Below is a small trained network, with its code and all its weights. Each question gives an input and a target symbol and asks what happens when units are switched off, that is, made to give their printed mean instead of their output.

import numpy as np


def w(rows, s, z=0):
    codes = np.array(rows[::2]) - 128.0
    scale = np.full(codes.shape[1], s)
    scale[-1] = z or s
    return codes * scale


def norm(h):
    return h / np.sqrt((h * h).mean(-1, keepdims=True) + 1e-5)


def f(y):
    return np.maximum(y, 0)


def softmax(a):
    e = np.exp(a - a.max(-1, keepdims=True))
    return e / e.sum(-1, keepdims=True)


def log_softmax(a):
    a = a - a.max(-1, keepdims=True)
    return a - np.log(np.exp(a).sum(-1, keepdims=True))


def net(x, mask):
    ids = ['αβδμπστ'.index(c) for c in x.split()]
    T = len(ids)
    res = E[ids] + P[:T]
    u = 0
    for l in range(3):
        q, k, v = (norm(res) @ M[l].T for M in (Q, K, V))
        z = softmax(np.where(np.tri(T) > 0, q @ k.T / 4**0.5, -1e9)) @ v
        res = res + np.where(mask[u], z, O[l][:, -1]) @ O[l][:, :-1]
        u += 1
        y = f(norm(res) @ A[l][:, :-1].T + A[l][:, -1])
        res = res + np.where(mask[u : u + 4], y, B[l][:, -1]) @ B[l][:, :-1]
        u += 4
    return log_softmax(norm(res)[-1] @ U[:, :-1].T + U[:, -1])


Q, K, V, O, A, B = {}, {}, {}, {}, {}, {}
E = w([
[174,100,97,147,85],'α',
[250,82,46,101,169],'β',
[121,158,160,202,86],'δ',
[101,99,241,197,123],'μ',
[121,69,173,55,20],'π',
[139,185,180,43,133],'σ',
[155,87,100,60,186],'τ',
],0.015)
P = w([
[251,134,140,66,107],'0',
[208,118,125,88,105],'1',
[175,105,127,100,129],'2',
[144,103,112,118,130],'3',
[118,99,118,130,131],'4',
[80,102,107,141,130],'5',
[50,86,106,154,141],'6',
[15,92,94,172,133],'7',
[2,89,89,178,132],'8',
[5,95,107,178,133],'9',
],0.0071)
Q[0] = w([
[125,125,151,70,97],'L0H1',
[158,183,160,146,246],'L0H1',
[75,35,203,112,113],'L0H1',
[78,162,109,111,94],'L0H1',
],0.012)
K[0] = w([
[130,107,179,50,67],'L0H1',
[129,160,135,134,213],'L0H1',
[3,91,108,81,88],'L0H1',
[133,193,188,139,95],'L0H1',
],0.011)
V[0] = w([
[105,96,95,204,78],'L0H1',
[249,171,112,209,90],'L0H1',
[142,162,96,104,254],'L0H1',
[111,130,88,197,46],'L0H1',
],0.0055)
O[0] = w([
[179,72,192,142,172,95],'L0H1',
[103,133,211,132,210,131],'L0H1',
[42,47,153,2,93,4],'L0H1',
[184,31,162,132,214,111],'L0H1',
],0.0081,0.0035)
A[0] = w([
[79,151,88,105,254,173],'L0N1',
[55,130,139,62,178,142],'L0N2',
[213,175,96,66,231,4],'L0N3',
[74,214,222,228,110,73],'L0N4',
],0.0098,0.0026)
B[0] = w([
[96,133,31,161,59,172],'L0N1',
[108,168,114,145,54,185],'L0N2',
[122,140,92,44,63,196],'L0N3',
[140,165,97,1,80,253],'L0N4',
],0.009,0.0054)
Q[1] = w([
[254,139,62,120,33],'L1H1',
[102,127,102,75,142],'L1H1',
[163,9,128,119,83],'L1H1',
[199,215,94,175,35],'L1H1',
],0.0092)
K[1] = w([
[2,104,89,230,148],'L1H1',
[183,163,133,143,169],'L1H1',
[17,206,176,162,137],'L1H1',
[75,104,53,202,77],'L1H1',
],0.0082)
V[1] = w([
[130,42,231,174,10],'L1H1',
[169,2,173,102,49],'L1H1',
[213,157,50,117,208],'L1H1',
[132,87,31,112,146],'L1H1',
],0.0076)
O[1] = w([
[98,111,142,189,49,188],'L1H1',
[87,69,228,196,113,253],'L1H1',
[106,118,137,2,202,125],'L1H1',
[146,50,158,105,206,152],'L1H1',
],0.0084,0.0041)
A[1] = w([
[109,101,117,100,185,10],'L1N1',
[8,180,157,78,88,241],'L1N2',
[191,126,47,163,151,254],'L1N3',
[190,156,64,177,48,8],'L1N4',
],0.011,0.0015)
B[1] = w([
[71,174,133,169,234,133],'L1N1',
[245,47,107,146,160,255],'L1N2',
[160,48,138,31,194,172],'L1N3',
[236,67,254,138,95,207],'L1N4',
],0.0071,0.0089)
Q[2] = w([
[133,34,114,90,180],'L2H1',
[7,210,90,246,150],'L2H1',
[148,123,131,120,65],'L2H1',
[71,173,109,133,131],'L2H1',
],0.012)
K[2] = w([
[159,73,30,113,103],'L2H1',
[159,253,183,103,72],'L2H1',
[173,74,119,184,167],'L2H1',
[142,155,161,56,177],'L2H1',
],0.012)
V[2] = w([
[71,218,58,133,176],'L2H1',
[188,65,67,132,120],'L2H1',
[146,74,202,129,139],'L2H1',
[157,210,253,188,203],'L2H1',
],0.0059)
O[2] = w([
[175,171,195,102,85,2],'L2H1',
[61,160,163,142,174,212],'L2H1',
[94,38,122,196,174,178],'L2H1',
[253,178,120,211,185,52],'L2H1',
],0.0076,0.0075)
A[2] = w([
[198,84,61,108,67,103],'L2N1',
[24,229,126,79,50,254],'L2N2',
[169,254,79,121,57,37],'L2N3',
[149,84,155,174,76,22],'L2N4',
],0.0093,0.0027)
B[2] = w([
[122,104,171,167,154,255],'L2N1',
[112,34,52,218,127,185],'L2N2',
[137,155,82,139,247,151],'L2N3',
[139,173,192,92,102,220],'L2N4',
],0.011,0.006)
U = w([
[104,235,162,96,193,101],'α',
[33,146,96,254,94,241],'β',
[128,209,96,158,206,109],'δ',
[251,99,115,94,101,226],'μ',
[57,119,132,57,119,23],'π',
[118,78,168,187,221,5],'σ',
[127,172,219,151,82,61],'τ',
],0.0086,0.0032)

Each question gives the input, a string of symbols that net reads in full, and the target symbol t.
The units are the heads (4 rows each of Q, K, V and O) and the neurons (one row each of A and B). Each row of codes is followed by its name. A weight is (code - 128) times the scale printed after its matrix; where a second scale follows, it is the last column's (O, A, B and U).
mask holds one flag per unit, layer by layer, with each layer's heads first. A switched-off unit (its flag False) gives its mean, the last column of its rows in O or B, instead of its output. The means were averaged over made-up inputs and are rounded, as every weight is.
A unit's drop is (log p(t) with every unit on - log p(t) with that unit switched off) / (log p(t) with every unit on - log p(t) with every unit switched off).
The circuit of an input: a set's keep is (log p(t) with only the set's units on - log p(t) with every unit switched off) / (log p(t) with every unit on - log p(t) with every unit switched off). Starting from the 12 units with the biggest drops (on a tie, the unit counted first), units are removed one at a time, each time the one whose removal leaves the highest keep (on an exact tie, the one counted first), for as long as the keep stays at least 0.8.
circuit, biggest first: the units of the circuit, biggest drop first
most important unit: the unit with the biggest drop
k most important neurons: the k neurons with the biggest drops, biggest first
k most important neurons of layer l: the k neurons of layer l with the biggest drops, biggest first
drop when u is switched off: that unit's drop, to one decimal
input α μ π δ β μ σ α π δ, target τ: circuit, biggest first : (L0H1, L0N4, L2N4)
input σ δ τ σ μ δ τ δ σ τ, target β: circuit, biggest first : (L0N1)
input α β α π α μ π π σ, target μ: 2 most important neurons : (L1N2, L1N4)
input π π α π π, target β: circuit, biggest first : (L1H1, L0N4)
input σ σ α α σ δ, target μ: 2 most important neurons : (L0N4, L1N2)
input σ δ α τ, target π: 2 most important neurons : (L0N4, L1N2)
input δ δ α σ σ τ β, target π: circuit, biggest first : (L2H1, L1N2, L0N3)
input σ σ δ τ μ μ δ μ, target τ: 2 most important neurons of layer 0 : (L0N4, L0N3)
input δ σ σ, target δ: 2 most important neurons : (L2N3, L1N3)
input τ π σ σ σ σ σ μ μ σ, target β: 2 most important neurons : (L0N2, L1N3)
input δ σ σ α σ, target σ: circuit, biggest first : (L2H1, L1N4)
input τ σ σ σ π π π β, target π: circuit, biggest first : (L0H1, L2H1)
input β τ τ α, target π: 2 most important neurons of layer 1 : (L1N2, L1N4)
input π π τ π τ δ μ π δ δ, target τ: most important unit : L0N4
input α σ σ, target σ: 3 most important neurons : (L2N1, L1N2, L0N4)
input β π σ σ δ μ, target μ: circuit, biggest first : (L0N4, L1N2)
input σ δ α τ β β σ α δ, target σ: 2 most important neurons : (L0N3, L1N2)
input σ π τ α μ μ δ δ, target σ: 3 most important neurons : (L0N4, L0N3, L1N4)
input σ σ τ σ σ, target β: circuit, biggest first : (L2N2, L0H1)
input δ π μ π, target β: circuit, biggest first : (L1H1)
input β μ σ β α σ α, target σ: 2 most important neurons of layer 0 : (L0N4, L0N3)
input σ α δ π μ α τ μ, target π: 3 most important neurons : (L0N4, L1N2, L1N4)
input α δ β σ α τ μ, target π: 2 most important neurons : (L1N2, L0N4)
input δ μ τ μ π α π α τ δ, target π: drop when L2H1 is switched off : 0.2
input δ β β μ σ β π α π σ, target μ: drop when L0N3 is switched off : -0.1
input α α τ, target π: drop when L1H1 is switched off : 0.4
input π β α σ μ μ δ, target μ: drop when L0N4 is switched off : 0.6
